Rows, each with the tier of its hidden value
[  61 -113  -26   64  -28   46   72  162  -93 -145  140  -74   98   13
  107   38 -167   18    6   -9 -100  -85  123  139   80 -125 -172  103
 -137  112  -60   12 -111 -185  -68  -10  142  -61   59 -152  194   66]
Q73
[ 102   18   -3   79 -171   96  233   76    7 -155  166  -55  126  222
   35  -62 -246  162  -68  -32 -283  324 -108  217  386 -144 -188  206
   60  130   -4    5 -394 -210 -176 -150  215  -89 -110  -20   98   88]
q396
[  31 -123  -47  229  -18   54  204   65  -14   71  -70  203  252  -38
  198 -100   97   25 -101   25   31 -234  -51  135   44 -122  230   83
  195  -47   33  152 -281 -141  -47  210 -252   30  141 -159   -7 -118]
q870
[ 189  159   79 -149   38  -18   18  -80    1 -369  183  -41  -22  363
   30   -4 -234  232  -35 -161   31  378 -323  -86  517 -193 -181  148
  -21   22   47   42 -231 -305   20 -213   20   26 -190  122  179  186]
q805
[-232  -41 -205   57 -256   -9  134  140  -24  100   74   67   90  -80
  160 -185  -66 -132  -36  182 -159  -56  151  125 -360  184  -99   47
    5   30  -92  -56   78   25  -19   41 -136  246  200   -6 -195   63]
q870
[ 116 -101    6 -227  309 -112 -309  -63  -55 -220  169 -102 -266  -53
 -176  134  -63 -104   95 -212  312  119   97  -12  102  122 -248  -98
 -366  250   22 -124  123   47   96  -59  -85  -61  -20 -134   27  -26]
Q18
[   3 -260 -194 -138  -21 -143  -76  121   61  264  210 -136 -108 -238
 -103  -91  -77 -424  -13   42 -157   -9  348  276 -442  486 -236   28
 -125  326 -174 -337  227  175  118  -11 -117  172  427 -133 -266  -47]
q805
[ -89 -117   61 -111 -113   55   33  171    8 -150  -92 -200  -87 -209
  -49  101  -34  147 -120  129   94   60  191  172 -103 -102  -30 -146
  -59  191  101  -13  203   55 -282 -127  272  -69 -168  -62   43  -85]
q396
[   2   -6   22 -107  163   54    7 -132  -74 -144 -131   58   63 -183
  111   53  183  187 -123   21  344 -263 -103  -84  -95 -335  277 -164
  112  -63  213  260   61  -23  -61  112 -141  -20  -52 -112  133 -146]
q484
[-116 -207   62 -136  188  -92 -328  275   23 -163 -241  -68 -165  -37
  -36  200   77   98   43  114  507   87  249   62   16   20  -95 -219
 -412   74   -3  -59  517    3 -112  -34  -16  -23 -219   20   49   60]
q723
[ 154  104  -55 -122  186   79 -165    0  -48 -181   68  -33  -31  295
   81   31  -58  190  -90   36  118  323 -217 -177  228 -180  -86  128
 -125  -37  -68  108   65 -332  210  -94 -239  222 -100  132  302  267]
Q73
[ -75  248 -159 -106  285   19 -141 -130   39 -345  326  212   81  174
  261  -66 -270   30  339  -85  -34   73 -179 -224  210 -244 -283  267
  -91  -41   85  182 -278  -99  367  -87  -56    2   44   31   50  -60]
q870
[  63  110  -47 -181  188    0  -10 -356 -177 -290  335  -20  -30   36
 -106  -26 -143   57   47 -233   62  196 -149   -5  226 -169 -253  -70
  -95  167  260  105 -307  141 -106  -53  143 -234  -90 -169   13 -107]
q723
[ -66  -85 -133 -220  166 -271 -177  134  264   34  168  106    3  -13
  188 -118 -158 -320  207   36    3  -91   84  -11 -230  290 -175  184
    7   48 -107 -203  218    3  439  -59 -258  253  443  119 -297  -75]
q484
[  52   71  -53  167   87  158  241 -214 -186 -199  152  200  278  -76
  222  -61  -12  133    9 -137   -8 -341 -169   -9  153 -444  131   75
  164  -48  215  356 -558 -102  -76  190  -27 -185   36 -300  179 -201]
q870
[ 187  -87  -41 -272  360 -205 -317  -17   28 -127  112    4  -84  150
   41   91  -48 -112  138 -161  302  -67  -18  -73   98   66 -173   43
 -301   13 -141 -113  240 -199  310  -20 -280   82  158    9  125  195]
q484
[-148  -21  -43   86 -135  116  139   30 -145 -146  -31   25   53 -145
   70   -3   17  136  -67   53   79 -102   82   99  -69 -168   18 -107
  -51   52  108  143  -84   16 -263   61   65  -63 -136 -160   44  -52]
q870
[  30  169 -199 -234  206    7 -133 -239  -15  -29  149   91   -8  100
   97 -111   24    3  -31   18   91  136 -235 -201 -116  -53  -18   70
   35  -56   16  109   64  -68  316  -11 -388  269  124   95   22   96]
q484
[-122  -23   -6  275 -105  207  209   11 -191 -142  -54  133   90 -253
  122  -43  106  139 -153   34  133 -205   15    5  -58 -229  228  -90
  113   44  215  288 -303    9 -225  201 -115    0  -96 -265   35 -262]
q484
[-102 -314  209  -14 -150 -163   -9  227 -253 -271  -58 -184 -231 -505
  -25  137   59 -136 -182  -70  489 -560  387  -15 -420  160   82 -413
 -218  191  132  -80  382   89 -298  143  -15   95   90 -304  -33 -188]
Q18
[ 145   18  -49 -259  115  -85  -98  -77  -58 -119  195 -128  -55  139
   13  -27  -97   -8 -133  -20   57  169 -136 -105  -29    5 -139   25
  -42   51  -22  -41  160 -155  171  -96 -155  208  138   85  108  182]
Q73
[ -78   -5   19  215 -290  231  221  158 -190 -155 -118  -34   48  -57
   90    1   25  270 -243  122   44   23   27   70   34 -217  113  -55
  -12   28   43  186 -113 -186 -335   40    8   88 -252 -113  204   71]
q805
[   8  -11   46  -54 -293   89  335   52 -138 -146  -66 -147  219  -22
  178   -6  -31  291 -284  140  -68 -202  -63  115  -88 -386  130  -73
  182  -82   73  166   43 -229 -346  -38  233    0  -66  -27  274  161]
Q73
[ -97  -37 -200  -82 -138 -171  156   10  131  171  211  113  156  -20
  179 -279 -129 -277    3   76 -250  -76   -1  121 -317  266  -87  161
  230   28  -60 -140  -32   45  184    9 -213  258  460   56 -352  -40]
q870
[ 121   59  106   83   12  130  198 -119 -152 -273  -16   72  129  -20
  140    5   48  277 -188  -98  187 -157 -247  -90  233 -417  251  -24
  193  -55  222  312 -333 -213 -152   93  -90  -32 -130 -153  235 -108]
Q18
[  41  193  -58 -212  282 -101 -175 -125   -8 -294  166  155   85  322
  258  -58 -132  104  114  -51  212   76 -306 -307  211 -221 -122  134
  -59 -190   57  165   19 -247  323  -49 -260  178   49  167  134  155]
q723
[ 122  224  -45 -258   58  -87   51 -234   -5 -210  203   68   85  236
  202 -141 -116   95  -81  -81   41   41 -403 -250   84 -174   10  128
  199 -150   62  119  -74 -254  241  -86 -266  265  130  164   84  156]
Q18
[  10 -144    1 -152   31  -95 -124  169  -16 -149  119 -161 -126  -95
   -7   75 -144 -100   26  -10   87  -27  216   70 -107  111 -224  -26
 -239  192  -57 -148  232  -39   15  -94   70   57   90  -70   37   34]
q396
[-159  -86  -70  275  -35  176  103  153  -70  -25  -87  147  141 -106
  124  -44   50  111  -40  142   53   12  110  142   39 -150   69    6
   -4   60  116  195 -211   25 -191  142  -37  -47 -101 -175  -17 -189]
q723
[ -26 -127  102  182 -194   55  148  273 -115 -243   16  -58   25  -77
  114   36 -127   84  -99   14   41 -109  137   81   81  -86  -35    5
  -73  108   30   43 -108 -179 -214   15   99   31  -57 -150  118  -36]
q396
[ -47 -138 -252   20   72  -81   22   91  178  309  121  159  205   22
  140 -211  -50 -262   73  136 -224   56   92  244 -168  225 -102  222
  106   76 -109 -109  -62   59  210   66 -226  130  400  -10 -279  -80]
q723
[ 182  221  -71 -189  212   52   23 -314   63 -232  190   84  121  442
  -17  -40 -162  288   86 -175  -66  505 -424   63  640 -335 -202  186
   28   -5  102  128 -432 -164    8 -186   81 -238 -250   94  131  145]
q870
[ 240  101   12   77   54   71  223 -166 -151 -335  418   26  195  237
  111  -70 -308  102    9 -257 -238   87 -271    9  488 -318 -208  249
   89   86  122  156 -677 -258   -3  -38  144 -169   45 -166  220  -12]
Q73
[ 113 -200    0 -191  180 -175 -109  -89  -42  -11   94  -64 -118 -202
 -112   27   62 -196  -60 -152  261 -165   98   80 -161  178  -12 -160
  -84  188   55 -126  138  109   25   74 -182    5  215 -179 -110 -121]
q484
[ -57   83  -72 -189 -100   20  110  -62   17  -82  -34  -20   92   36
  117  -51  -11  181  -96  102   15   13 -113   46  -82 -198   33  -21
   98  -66   39   86  102  -93  -91  -90   17   65  -59   84   62  130]
q484
[  63 -230   80 -211  131  -41 -253  124 -135 -145 -152 -244 -253 -197
 -159  250  128   62 -123   -9  473  -82  256   66 -129   11  -27 -303
 -401  172  -28  -81  506  -27 -177  -13  -13  -14 -157 -139  216  112]
q805
[  40 -211  -14  -28  -69 -150   37  239   73   16  143  -81   19  -50
   75  -66 -161 -211  -52   35  -96  -48  160  149 -134  230 -137   98
   13  166  -90 -197   83  -78   78  -30  -48  163  318  -32 -125  -29]
Q73
[   0   77  -43 -143  -27 -100   45 -180  -73 -137  181   31  -47   79
   -9 -144  -58  -18 -122  -87   94  174 -194  -80    1   88  -70  -51
   73   42  119   -3  -67   15   12  -23 -213  169   66   40 -154   19]
q870
[ -14  -31  -30   63 -364   53  372    4  -83  -44  119  -72  123  -40
   16 -126 -130   64 -171  -13 -249   25    7  281   14  -38  -59   18
  141  131   42  -19 -279  -38 -347  -47  191  -51   -5 -124  -45   24]
Q18
[  -5   83   71 -200  156  -66   47 -244  -95 -312   62   74   60 -156
  163  -11   41  118  -67  -99  322 -334 -207 -220  -80 -324  187 -153
  192  -82  321  252  -34    8    9   69  -93   -5   56  -86   40 -214]
q870
[ 111  -33  -39  -21  -67  153  147  -58  -61  -71  119 -148   14   10
 -140   15  -99  147 -119  -39 -168  304    0  277  216 -140 -141   29
  -18  249   63   12 -270   -8 -271 -114  252 -198 -169 -151  111   -4]
q396
[ 131  147 -150 -211  104    2   24 -268   52  -29  168   40   76  337
  -46 -111  -85  132  -19  -78 -100  452 -315   96  312  -97 -168  129
   42   17    4   12 -210  -93   44 -138  -80  -37  -76  115    8  201]
q870
[ -79 -106   59   86 -254   85  193  159  -75  -99 -151  -67   16 -137
   21   17   43  177 -209   92  102  -37   92  175  -34  -99  113 -129
   24   78   66   56   14  -62 -357    9   69    9 -168  -98   40  -14]
Q18
[  16  -99  -42  178   71  140  118  -22 -104  -48    6  111  117 -210
   78   -1   81   39  -43  -42   79 -229   50  112   12 -193  143   -6
   52   97  125  190 -302   -1 -108  179  -86 -114   24 -299   64 -239]
q484

Part 2:
[  21   47   52   26  -96   23  -23  -75   53   38   29  -21  -69  -36
  -77   68 -140  -29  -78   43  -29   48   -2   11   70  -29  -14  -64
  -27   27  -53 -152  126 -124   29    5   -1   -7   18  -28  -53   97]
Y
[-17  68 -18  58 -83  27 -11 -23   8  75 -13   5   0 -33 -44  -8  14  -3
 -19  50 -38 -71 -45  44  18  53  31 -42   7 -21 -19 -97 121  61  11  34
 -10 -27  15  17  68  20]
X
[  43  110  -35  -94   60  -15  -39   59  -27   30  279  108    9  -44
   -3   77  -70  -21   50   -8  140  -37 -108   27   11   39   95   63
   26  -13  100    0   53  -93  -18   66  -14  137  -57   59  -22   82]
J
[-36  26  13 110 -23  20  -4 -84 -10  53  54   9 -45 -20  -6   0  89  55
  29  45 -45 -16 -65  58 -19  40 128  -9   8  -2  32 -16 108  46 -10  -2
  68  38 -35  32  57  64]
B
[ -21   44   48  114 -117   36  -30  -80    5  -54   54  -26 -133   10
    0   21  -31   64   43  -13  -19   63  -39  -53  -54   32   38  -82
  -21    5   69   10   49  -55   31  -13  -21  -27   69  -67   47   40]
S
[  67  158  -34   82   11  -26  -27  -39  -63  -25  114   31    4   57
   88   87  -93   28   98   -5   59   19 -142  -48  -13   28   72   -1
   17  -26   62   26   64  -52   17   24  -15  -37    6   30   91  114]
J
[  -7   48  -26   71   26    8    2 -155  -47   80  -82   -8   58   45
   97   61   41  -18   21   17  -67    8  -55   10   -9   73   59   38
  -58  -75   36   51  125   64    3   39   -8  -47   59  -31   81    3]
T
[  97   36  151  148 -153  -48  -85 -118   25  -16    5  -60  -20   52
  -35   69 -128  -21  -44   47  -79  104   86   37   83 -143  -15  -60
  -27   10 -112 -141  165 -155  -32  113  -93  -47   25  -99   28   77]
S
[-13 112  16 113 -91  18 -67 -56  12  13  17  27  -1 -17  10  76   5   7
  51  99 -51   9 -45  96 -14 110  45 -89   6 -55  58 -24  98  38 -44  84
 -87 -44   5 -51  82  38]
B
[-427 -279  123 -487  625  453  236  -91  142  161   71   94   96 -280
 -264  157  110   12 -157 -136   96  -21 -165 -137 -262  193  -28  177
 -175 -228  401  385 -378   90  147 -193  394  150  -60   21   69  293]
S
[ 20  63  19 123 -74 -51 -15 -56 -40   6 -22  -7  -7  64  53  20  -7  -1
  51 -11 -33  20 -19  23 -14  51  26 -35   3 -12  19 -15  98  48 -14 127
 -68 -75  39 -19  93 -15]
T
[ -35   20  -23  -79   37   54   39 -100   42   87  -16   11   -6  -73
  -56   76  -81  -59  -95   17  -11   16  -48   26   44   47  -10   -5
  -42    3    2  -61  105  -41   50    6   32    1   27   20  -54   69]
X
[-39  -5  33 -53  13  74  -6 -72  32  84  16  12  38 -65 -69  37   5 -36
 -71  16 -22 -29  -3  28   8   9  11  24 -49 -57  18 -22  88 -14  10  31
  -2  41  29 -34  24  31]
Y
[-110  -13 -151 -110   75   80  166   13  -32  136  -90    1   -5  -68
  -73 -138   74    5  -76 -112   36 -186 -139  -97  -39   77    6   51
    7   20   -6  -25   47  192  156  -66  149  -46   70  169   90  -20]
B
[ -33   39   27  -53  127   83  -29  -86   14  153  116   61   57  -50
   -5  145   -9  -27  -16   87    0  -15  -94   35   28   69  112   88
  -70 -114   82   -4   68  -45  -17  -53  113  121  -78   -5  -20  163]
A
[-37  -5  67  83 -79  64 -14 -62   1  77  12 -32 -54  16 -25  -7  25  34
 -13  -1 -51 -30 -16 -64 -28  23  47   1 -59 -58  25 -48  70   6  23 -48
  63  27  37 -58  56  32]
Y
[  42  124  -32   -4   27   14  -36  -67  -22   81   52   34   48   17
   59  128 -104  -46   14   47   19   -2  -98  -15   43   61   40   30
  -45  -78   38  -31  101  -58   11    5   -8   -1   12  -15   12   95]
A
[  56 -358  585 -155  129 -147   41    5  129   74  219  -35  -96  149
 -199  271 -447 -202 -227 -244   52  404  366  -46   95 -211 -192  116
 -166   77   -6 -216 -108 -449  -96  366  117  182 -164 -164 -326  186]
B
[-36  62  12 -26 -20  42 -23  38  12  95 100  53 -24 -26 -29  64 -46 -23
  10  26  32 -49 -66  -4  -5 126  32  -2 -30 -67  87 -62  30   9   2  22
  25  49 -21 -14   4  54]
C
[  10  -11  171   63  -31  -20  -49  -19   16   51  195   17 -133   67
    5  141 -136    1   31  -13   22  124    4  -48    0   52   63   10
  -71  -24  103  -75    6 -160  -35   24   92  113  -73  -78  -98  132]
C
[ -73   26  -48  -90   48   70   -6  -29   21  118  114   77   10 -119
  -52   33   80  -21  -25   55   20  -77  -70   97   -1  113  101   41
  -17  -43   87   -1   95   38  -12   11   35  130  -31   33  -25   22]
B
[  62  181  -58  123  -25    9  -86 -154  -32   74   -4   19   76   16
  106  133  -23  -12   51  154  -64   -1 -115   69   64   54  106   -5
  -26  -94   -4  -27  190  -18  -26  -14  -41  -35    2  -26   67  108]
A
[ -13   74  -32  -44   40  -39   -2  -62   36  -81  166   86  -69 -114
  -43  100  -55  -16   23   24   65  109  -63  182   10   59   63  -77
   73  108   87   32   87  -79  -23  167  -90   26  -42   73  -60   76]
T
[-50  13  50  13 -24  66 -27 -52  10 -60  96  13 -38 -57 -60  -6  49  55
  28 -20  18   8 -27   7 -76 -13  41 -31   1 -25  86  88  19 -16  14  52
 -59  10  50 -44 115  35]
E
[  52  157  -89  -38   65  -12  -69  -67  -47   21  140   92  102  -31
   90  115   -4  -38   74   56   61  -16 -110   93   14   70  102   52
    4  -70   96   89  127  -32  -44   98 -118   52   10    5   45   29]
J
[-197   71  -88  105  104  141   99  -91  -57 -298  -22   16  -61  -80
    9 -100  236  230  215 -121   48    8 -227  -44 -331  117   56 -153
  116   -2  276  450 -169  254  113   51  -88 -250  142   62  438   34]
E
[ -11   69  -44   11  -26   30   22 -101   28  -19   -1   -2  -36  -81
  -62   17  -45    4  -42   24   -9   17  -68   53   24  -18   16  -71
   30   59  -29  -38  122  -31   56   27  -29  -57   41   53   32   72]
Y
[ 130  156   14   18  -43  -67 -108   51  -31   75  179   71  116   16
    6   82  -92  -60   26   77   54  -67  -34   83   97  -39   63   45
   27  -59  -40 -127  156  -82  -75  138  -98   70  -65    9   46   74]
J
[ 11  56  77   6   7 -15 -24  76 -27  17 158  50 -10  55   6  70 -91  -6
  68 -58  82   3 -47 -55 -46  70  14  16 -10 -60 115  -3 -35 -29 -16 109
 -13  22 -23 -25  65  63]
A
[ -25   58  -80    9   54 -123  114 -157  -67 -354  145   19 -353   76
  198  134 -222   62  194 -284  178  392 -144 -125 -176  178   -8 -139
   30  235  320  324  -97 -177  120  148 -118 -144  181   21 -112  -15]
C
[ -25   -5   73   59  -38   58  -31  -70    9  171  -32  -14   53   11
  -25   32   43  -24  -50   59  -88  -66    9   10   22   34   48   45
  -78 -113  -14  -91  117   44  -23   -4   60   46   -6  -62   53   34]
X
[ -23   32   98   -7  -80   90  -79  -19   53   20  102   12  -16  -66
 -105   49  -36    5  -30   57   -6  -15    7    9   -8  -18    4  -37
  -41  -77   34  -45   45  -78   -4   18  -51   41   20 -101   57   79]
E
[  -5   41  -34   52  -17   24    5 -166  -19   25  -70  -24   21  -10
   35   20   34   -4  -16    8  -60   15  -36   25   -2    7   40   -3
  -31  -18   -2   36  150   18   25   32  -44  -49   89  -20   70   -7]
Y
[  25   50   84  101 -142   68  -95 -118   10  114  -73  -52   39   47
   17   68  -36  -31  -41   81 -111  -18   36  -46   34    9   -4   -3
 -117 -146  -28  -91  142  -40  -13  -26  -46  -15   87 -171   61   11]
S
[-107   57  -63  -60   49  130  -25   -3  -19  152  117   80   -1  -61
   31   46  112   17   54   46   29 -123 -139  -27  -74  222  127   72
  -73 -156  196   74   17   92    7  -98   83  134    3  -29   31   14]
C
[ 161  138   89  -36 -252 -131  -95  325  -30   57  215   46  -24  131
  -47   13 -321 -114   11 -104  164 -101   61 -135   71   22 -142  -18
    8  -32  -24 -301   21 -123  -23  227 -167   19   27  -68  -13  -67]
J
[  41  120  -24 -247 -294   27 -164  340  103  109  348  138  -35 -225
 -289  -79  -99 -116 -115   96  161 -261   76  140  131   19  -45  -52
   58   -6  -45 -342  138 -108  -51  149 -225  243  -19  -25 -120 -107]
E
[ -40   66   42   86  -27  100  -35 -140   10  -54  -51  -28   21  -24
  -13   52   16   50   27   40  -59   31  -55  -14  -68    1    1  -72
  -29  -86   54   94   37   11   31   11  -75 -116   90  -89  186   82]
E
[ -49    0   -9  -77  104   64    4 -104   -4  141  116   48  -26  -34
   30  107    3  -24  -15   16   19    9  -87  -15    6  101  116  102
  -92  -68  113   28   71  -53   15  -75  126  147  -23   -6  -89   83]
C
[ -70  -26 -236 -317  130  111  123  -56    6  240    5   47   67 -207
 -119 -113   94  -90 -203  -38   64 -235 -108   10   92   -5   63  171
  -34   27  -73  -67  205   56  138 -118  126  159   69  181  -95  -54]
Y
[-12  39 -92  17 -59  24  30 -92 -28  -3  35 -13 -85 -55 -14 -82  55  44
 -12 -36  12 -45 -78 -19  -5 -26  81  -5  16  63 -11   5 143  -1  78 -41
   6  14  87  61  34 -17]
S
[ -33  101  -99   31    8   11   17  -54  -25   17  -19   42   46  -57
    8   -7   76    8   37   34   -7  -64 -105   99  -21   86   60  -37
   51   -7   35   36  109  127   13   91  -61  -68   24   73  127    3]
T
[ -48  108 -104   12   26   62   13 -118   15  -95   26   38    8 -146
  -53   -7   81   55   24   52    4  -10 -124  133  -38    9   71  -93
   85   48   39  102  106   48   38   55  -94  -74   42   83  137   62]
S
[  33  115   -5  108  -75   36  -64 -182    2  -63  -69  -32   47  -26
   12   56  -10   15    8   82  -77   45  -35   60   12  -56   12  -80
   -5  -36  -33   36  153  -32   12   58 -150 -127   99  -69  148   57]
E

Part 3:
[  50 -146 -140 -159 -123  -37   12  313  141 -346  141 -375 -181  205
  258 -149 -171  423  226  212  159 -182  185  175  275  253  329  234
   56 -102  131  -35   80 -235   14 -248  -27   41  -52  195   15  -17]
Q373
[   5  -32   -4   -4   13  275  -35   53 -110 -143   24 -169 -130  -54
    2 -237  280   62    7  -70   23 -477   81  142  341   39  -98 -144
  127 -331   26  -15  315   27  -17 -100   15  216  101  167  159 -106]
q116
[  71  169 -124  -96  -96  207   -6  175  242  -22  -76   80  224  -26
  -15   80  -70 -328  110 -214 -523  184   58  431 -129 -272  207  305
  145  347  205  218 -180   52 -226   78  -52 -447   94 -188 -135  -11]
q506
[ -13   20  -73 -133  169  -55   92  218   20 -405    2   29  418 -130
   31   98   10   72 -223   98  229   51 -257  323  201 -368  -48 -287
  -63 -258  185 -195 -364  409 -165  -52 -255 -528  -10  201 -326   76]
q506
[ -14   92  -94  111  -14  230  197 -389  -31   -5 -276  -36 -133  -59
   94  -72  279  -13 -239  -76  243   -1  -48 -181 -191   66 -229 -359
  -58 -441  -15 -250  -12  256   21 -236  -12    6  -94  295  -39  162]
q783
[  91  -21    4  210   13  217 -108 -334 -247   78 -266   21  102    4
  -60  172   91 -216 -196 -208  155  126    2   10  -67  -94  -99 -259
  -17 -229   52  -80  -68   96  -65 -147  195  132  -58  196   69  -22]
Q373
[-662 -114  182  151  305 -210 -140   48  -50  -85  124  228  236 -237
 -269    0  315  304 -174  -46  116 -360 -351   48  372 -357 -427 -601
   37   46  -72 -251 -166  165   32 -150 -185  197 -148  408  -44   29]
q174
[-265   11   -1  277  -98   -7  -52   -9 -133 -149  292 -195 -205  106
  326 -144  137  325  -42  162  298 -361  181  -99  233  170  135  -16
  105 -217 -156    4  324 -382   86 -255  202  642 -102  496  118 -187]
q174
[ 374   71 -199 -143 -247  192   58  256  260  -78   49   -1   57  225
  113  105  -81 -122  207 -149 -400  262  118  510   36 -119  389  474
  145  198  203  164  -82  -53 -120    2  146 -370  103 -330 -133   72]
q174
[ 211  118 -305  224 -446 -150  156 -328  -95   33   81  -38    9  213
  460  277  -98  105  -65  166  353  125  203 -175 -126 -113  391   89
   36 -193  102   63  136 -243  -30 -305  332  289 -226  176 -125 -155]
Q357
[-200 -100  -36 -222   13  142 -181  377  295   -8  -38  -40   28  -75
 -261 -107  -59  -48  394 -256 -661 -168   57  430  185 -152   51  276
  157  503  216  232  -84  -37 -189   47 -173 -216   61 -121   77  -44]
q783
[  31  -33 -138   70  -19   31  -78   69 -219 -235   89 -122  216  -55
  159   71  -18   31 -105   80  299  -25  -23  193  233 -201   99 -117
  -69 -367   85  -21  -72  110 -172  -80   37    2  -45  379  -80 -163]
q506
[-303  131   87  184   56  169 -123  144  179  207  114  427  255  -80
 -260  237  191 -314   58 -493 -729  217 -135  430    1 -550  -59  196
  177  617   -4  264 -238   35 -190  211  180  -48   48  -81 -142   13]
Q357
[ 147  251 -320  366 -515  119   57 -677 -174  364 -182  -88 -157   43
  405  194  -69 -306    1  -87   44   67  412 -384 -516   -6  369  219
   90  -34   52  275  373 -370 -117 -225  425  548 -196  237   94 -322]
q506
[ 193  -91 -198 -190 -160   13   82  -19  311  -24 -262  -12   18  212
  -26   89 -115   91  114  -39  -74  359  -46  211 -134   63  103   13
  -23   79  233 -215 -371  127   23 -284 -106 -510 -114 -200  -86  322]
q174
[ 423  206 -332 -132 -385  278  422 -348  421  125 -404 -117 -354  204
  277   29  -42 -121  132 -168 -247  378  233  -86 -614  238  295  375
   69   53  188  -25   -1   16   -2 -218  115 -312  -61 -212 -159  300]
q116
[ 221  202 -227 -138 -247  258  154  204  244 -173   82 -143  -61   89
  273 -153   36  -90  131    4 -278  -52  197  338   -4   11  320  371
  166  -23  133  154  132  -57 -108  -35  -16 -279  128 -116  -82  -22]
q506
[-181   50  105  128  111  370  -18   28  121   57  -30   53 -190  -28
 -108  -95  291  -95   37 -387 -393   -6   -8  202  -12   15 -117  117
  123  143 -117   30   32    6  -17   49  164  168   81  147   28  124]
Q373
[-355 -125  103  189  141 -235 -318  268 -341 -300  360   31  450  -74
   -9  100   35  218 -168  198  358 -407 -111  249  648 -405  -38 -385
   62 -162   42    7  -21  -89  -97 -130  -24  277  -73  409   27 -342]
Q357
[-463  -27  -24  -92   73 -194   33   18  148 -227  -45  -79   86 -114
    3 -231  102  352  -90  276  242 -446 -102  -82  154    4 -220 -504
   50 -103  107 -276  -87   70   68 -379 -468 -144 -162  274   21   45]
q783
[-361 -137   86  149   81   96 -303   12 -219   19   19 -123  -24 -155
 -152 -100  100   38  108 -140  -72 -512  110   21  325  -88 -119 -145
  113   34   28  152  246 -179 -107  -87   44  528  -38  372  270 -316]
q116
[ -36   39 -123 -240   -4  -70   15  348  157 -334   80  -42  329  -81
   31  -55  -48   75   26  148  -62 -223  -65  390  278 -285  108  -67
  105    9  262   -6 -129  145 -149  -86 -326 -477   43  -32 -150  -61]
q506
[  46  -13 -149  -70 -155  -14  -40  145 -143 -258  156 -269   34  -51
  206 -133   -4  164   91  194  168 -599  207   98  402  -98  205  -10
  150 -257  186  148  392 -155 -117 -155  -41  226   16  193   82 -360]
q783
[-425   87  -28   77  -21 -318  115  -73  203 -134   64  218  281   49
   78   63  101  292 -249  260  262  -23 -214  -36    7 -204 -150 -492
   44   41   57 -313 -340   63  112 -389 -289 -250 -236  149 -176  180]
Q357
[-205 -197   77   58  144   49 -288  226 -168  -36  116   -8  113 -162
 -242   86   59   40  177 -280 -221 -304  -35  295  452 -336  -24   30
   97  166   76  181   95  -36 -191  100  149  360   17  251   69 -246]
Q373
[-277    2  -53  -39   58  123   82  -78  223  -93 -202  -37  -72  -13
  -22 -213  178  140  -94   23   60   28 -119   18 -103  155 -259 -329
  -58 -161    9 -314 -278  216   63 -289 -300 -302 -110  214    3  287]
q506
[  83  179  -68  129  -79  262   71  -79 -117 -177    4 -153  -13    8
  277  -79  111 -113 -165   27  136 -162  178   52    0   13  113   -5
   94 -320   22   72  202  -54  -82 -105   97  114   52  245   -4 -151]
q783
[-351   20  179  313  163  263 -204 -208  -99  225 -152  152   -3 -126
 -234   93  203 -250  -61 -446 -312   13  -17   34 -104 -152 -208  -85
   98  264  -98   93  -26  -54  -80   20  222  382  -28  276  112  -44]
Q373
[  16   24   35 -125  120   78  -28  210  -56 -473  -16 -167  283   31
   89 -164   32   80 -250  273  340 -302  -15  277  313    0  -43 -384
   86 -386  175 -201  -80  122   -5 -245 -319 -379   82   91    6  -22]
q116
[-160    0  -94 -196  102  -80  151  171  158 -366   -1  -39  186 -106
   37 -153  144  281 -145  207  240 -207 -225  177  225 -135 -164 -402
  -21 -300  137 -316 -220  343  -15 -220 -412 -457  -49  180 -187  163]
q506
[  84  -41  -26 -159   49  -11 -122  183  -56 -262  -85  -57  386  -50
  -84   79 -120  -69  -43   54   34 -209   -4  329  272 -279   72 -176
  117  -24  312   16  -96   96 -157 -111 -192 -325   47  -55  -27 -144]
q116
[-540 -185   89   60  126   41 -136   10  166  127  -23   68 -212  -84
 -296 -195  315  287  157 -225 -235 -269 -152   33  199   37 -351 -246
   54  188  -96 -175  -41   11   96 -182  -95  263 -121  242  168  161]
q174
[-335  -69 -154  198 -232   90 -153 -326  -26  230 -115 -167 -292   17
   73 -207  103  107  137    1   46 -200  184 -237  -96  268  -71 -136
   -6  -84  -55  -37  148 -237   46 -357    8  426 -215  375  336  -86]
q506
[-233  110   33  -64  138  182    2  192  289   50  -87  207  156 -214
 -247  104   78 -246  138 -443 -708   76 -104  358  -87 -420  -33  231
  152  561  122  211 -198  159 -241  210  -43 -248   72  -42 -204   48]
q783
[-193  117  -19  374 -129  288    5 -534  -91  318 -238  -61 -348  -33
  108   31  145 -182  -10 -319 -119  -19  250 -359 -401  134  -10   80
   79   67 -111  142  267 -252  -30 -140  362  662 -139  396  153 -106]
q116
[ 143  140 -135  -83 -155   89  162    6  279   66  -54  163   52   11
  -14  130   98 -107  107 -248 -426   84  -13  259  -94 -273  161  220
  189  300  157   72   -9   56  -77   -3   87 -216   32 -249 -196  107]
q174
[-241  170  177    4  356   54   83  323   60 -333  151  186  378 -273
  -78  133  157  -75 -207 -206 -212 -143 -229  375  196 -552  -49  -39
  173  196   55   60 -130  233 -203  227  -50 -168  135  209 -384  -34]
q116
[ -79 -129 -122   61  -48    1 -163  117 -258 -269  146 -278   62  -19
  184  -98  -19  209   -9  203  392 -306   86  101  394  -12   81 -158
  -49 -443   65   -8  106  -56 -110 -193  -19  224  -74  467  104 -260]
q506
[ 196  182 -209  302 -388   27   64 -243  -51  146   90  -39  -80  179
  413  331 -171 -128   82 -121  -78  225  336  -64 -273 -118  560  527
  140  202   41  340  235 -445 -126  -75  558  483 -121  157 -114 -245]
q174
[-228  137  -28  182  -77 -177   94  -39   17 -233  196  -24   97  102
  339    7   48  267 -223  279  364 -155   34  -61   52  -19  136 -178
  107 -115  -31 -132   30 -205   89 -313   -6  152 -139  307 -116  -42]
q174
[ 256  176 -363  -48 -350   19  267 -162  171   25  -58  -44  -34    7
  306  141  -56  -42  104  -45  -93  146  120   26 -250 -173  360  295
   58    0  179   94   70   13 -148  -89  130 -112  -84   21 -241  -18]
q506
